Each matrix is followed by the number of dimensions of the space it projects onto, up to rounding:
[[ 0.75  0.04  0.15  0.04 -0.18 -0.08 -0.26 -0.06 -0.05 -0.17 -0.09  0.12]
 [ 0.04  0.95 -0.05 -0.06 -0.03 -0.11  0.12 -0.06 -0.06  0.05  0.03  0.04]
 [ 0.15 -0.05  0.90 -0.05  0.08 -0.02  0.20  0.00 -0.01  0.12  0.06 -0.04]
 [ 0.04 -0.06 -0.05  0.93 -0.04 -0.13  0.14 -0.07 -0.07  0.06  0.04  0.05]
 [-0.18 -0.03  0.08 -0.04  0.78 -0.22 -0.07 -0.14 -0.13 -0.08 -0.04  0.17]
 [-0.08 -0.11 -0.02 -0.13 -0.22  0.65  0.14 -0.21 -0.20  0.02  0.02  0.19]
 [-0.26  0.12  0.20  0.14 -0.07  0.14  0.58  0.07  0.08 -0.23 -0.12  0.02]
 [-0.06 -0.06  0.00 -0.07 -0.14 -0.21  0.07  0.87 -0.12  0.00  0.01  0.12]
 [-0.05 -0.06 -0.01 -0.07 -0.13 -0.20  0.08 -0.12  0.88  0.01  0.01  0.11]
 [-0.17  0.05  0.12  0.06 -0.08  0.02 -0.23  0.00  0.01  0.87 -0.07  0.04]
 [-0.09  0.03  0.06  0.04 -0.04  0.02 -0.12  0.01  0.01 -0.07  0.96  0.02]
 [ 0.12  0.04 -0.04  0.05  0.17  0.19  0.02  0.12  0.11  0.04  0.02  0.87]]
 : 10

[[ 0.72  0.00  0.01 -0.02  0.05  0.08 -0.05  0.02 -0.26  0.06 -0.33  0.08]
 [ 0.00  0.44  0.22 -0.21  0.04 -0.22  0.07  0.03  0.22 -0.04 -0.22 -0.03]
 [ 0.01  0.22  0.57  0.06 -0.16  0.24  0.09 -0.20  0.20  0.02 -0.13  0.02]
 [-0.02 -0.21  0.06  0.53  0.33  0.16  0.04 -0.25  0.03 -0.03  0.02 -0.05]
 [ 0.05  0.04 -0.16  0.33  0.60 -0.23 -0.02 -0.05  0.13  0.09 -0.13 -0.07]
 [ 0.08 -0.22  0.24  0.16 -0.23  0.42 -0.13 -0.13 -0.03  0.07  0.07  0.07]
 [-0.05  0.07  0.09  0.04 -0.02 -0.13  0.89 -0.10 -0.22  0.07  0.05 -0.02]
 [ 0.02  0.03 -0.20 -0.25 -0.05 -0.13 -0.10  0.20 -0.02  0.15  0.03  0.04]
 [-0.26  0.22  0.20  0.03  0.13 -0.03 -0.22 -0.02  0.39  0.13 -0.03 -0.02]
 [ 0.06 -0.04  0.02 -0.03  0.09  0.07  0.07  0.15  0.13  0.90  0.08  0.15]
 [-0.33 -0.22 -0.13  0.02 -0.13  0.07  0.05  0.03 -0.03  0.08  0.30  0.00]
 [ 0.08 -0.03  0.02 -0.05 -0.07  0.07 -0.02  0.04 -0.02  0.15  0.00  0.05]]
 : 6

[[ 0.45 -0.07  0.22 -0.01  0.18  0.29 -0.06  0.00  0.14 -0.01  0.18  0.14]
 [-0.07  0.70 -0.14 -0.09 -0.10  0.23  0.28 -0.05 -0.04 -0.02 -0.05  0.16]
 [ 0.22 -0.14  0.78 -0.02 -0.03 -0.04  0.29 -0.04 -0.11 -0.04 -0.05 -0.03]
 [-0.01 -0.09 -0.02  0.57  0.09  0.11 -0.11  0.20 -0.34 -0.03 -0.17  0.14]
 [ 0.18 -0.10 -0.03  0.09  0.36  0.10 -0.11 -0.11  0.18  0.15 -0.26  0.15]
 [ 0.29  0.23 -0.04  0.11  0.10  0.68 -0.06  0.02 -0.04 -0.02  0.03 -0.22]
 [-0.06  0.28  0.29 -0.11 -0.11 -0.06  0.39  0.14  0.02  0.10 -0.12  0.02]
 [ 0.00 -0.05 -0.04  0.20 -0.11  0.02  0.14  0.88  0.17  0.02  0.05 -0.01]
 [ 0.14 -0.04 -0.11 -0.34  0.18 -0.04  0.02  0.17  0.64 -0.07 -0.12  0.01]
 [-0.01 -0.02 -0.04 -0.03  0.15 -0.02  0.10  0.02 -0.07  0.96  0.05 -0.03]
 [ 0.18 -0.05 -0.05 -0.17 -0.26  0.03 -0.12  0.05 -0.12  0.05  0.77  0.09]
 [ 0.14  0.16 -0.03  0.14  0.15 -0.22  0.02 -0.01  0.01 -0.03  0.09  0.82]]
 : 8

[[ 0.66  0.03 -0.01  0.21 -0.04  0.24  0.07 -0.05  0.02 -0.04 -0.03 -0.33]
 [ 0.03  0.77  0.23  0.10 -0.11  0.01  0.02 -0.20 -0.16  0.10 -0.08  0.13]
 [-0.01  0.23  0.12 -0.06  0.01  0.07  0.06 -0.13  0.03  0.11  0.09  0.05]
 [ 0.21  0.10 -0.06  0.73  0.02 -0.17 -0.25  0.08  0.17 -0.03  0.00  0.08]
 [-0.04 -0.11  0.01  0.02  0.84  0.05 -0.18 -0.26  0.00  0.10 -0.10 -0.02]
 [ 0.24  0.01  0.07 -0.17  0.05  0.81 -0.07  0.10  0.02 -0.01  0.02  0.20]
 [ 0.07  0.02  0.06 -0.25 -0.18 -0.07  0.44 -0.17  0.27  0.02 -0.14 -0.12]
 [-0.05 -0.20 -0.13  0.08 -0.26  0.10 -0.17  0.53 -0.10  0.22 -0.14  0.06]
 [ 0.02 -0.16  0.03  0.17  0.00  0.02  0.27 -0.10  0.74  0.09  0.02  0.20]
 [-0.04  0.10  0.11 -0.03  0.10 -0.01  0.02  0.22  0.09  0.88  0.04 -0.12]
 [-0.03 -0.08  0.09  0.00 -0.10  0.02 -0.14 -0.14  0.02  0.04  0.93 -0.04]
 [-0.33  0.13  0.05  0.08 -0.02  0.20 -0.12  0.06  0.20 -0.12 -0.04  0.55]]
 : 8

[[ 1.00  0.01  0.02 -0.01  0.00  0.00  0.00  0.01  0.02  0.03 -0.01  0.02]
 [ 0.01  0.97 -0.07  0.02  0.00  0.02  0.00 -0.02 -0.07 -0.11  0.05 -0.06]
 [ 0.02 -0.07  0.83  0.06  0.01  0.05 -0.01 -0.05 -0.16 -0.25  0.12 -0.15]
 [-0.01  0.02  0.06  0.98  0.00 -0.02  0.00  0.02  0.05  0.08 -0.04  0.05]
 [ 0.00  0.00  0.01  0.00  1.00  0.00  0.00  0.00  0.01  0.01 -0.01  0.01]
 [ 0.00  0.02  0.05 -0.02  0.00  0.99  0.00  0.01  0.05  0.07 -0.03  0.04]
 [ 0.00  0.00 -0.01  0.00  0.00  0.00  1.00  0.00 -0.01 -0.01  0.01 -0.01]
 [ 0.01 -0.02 -0.05  0.02  0.00  0.01  0.00  0.99 -0.05 -0.07  0.04 -0.04]
 [ 0.02 -0.07 -0.16  0.05  0.01  0.05 -0.01 -0.05  0.84 -0.24  0.12 -0.14]
 [ 0.03 -0.11 -0.25  0.08  0.01  0.07 -0.01 -0.07 -0.24  0.62  0.18 -0.22]
 [-0.01  0.05  0.12 -0.04 -0.01 -0.03  0.01  0.04  0.12  0.18  0.91  0.10]
 [ 0.02 -0.06 -0.15  0.05  0.01  0.04 -0.01 -0.04 -0.14 -0.22  0.10  0.87]]
 : 11
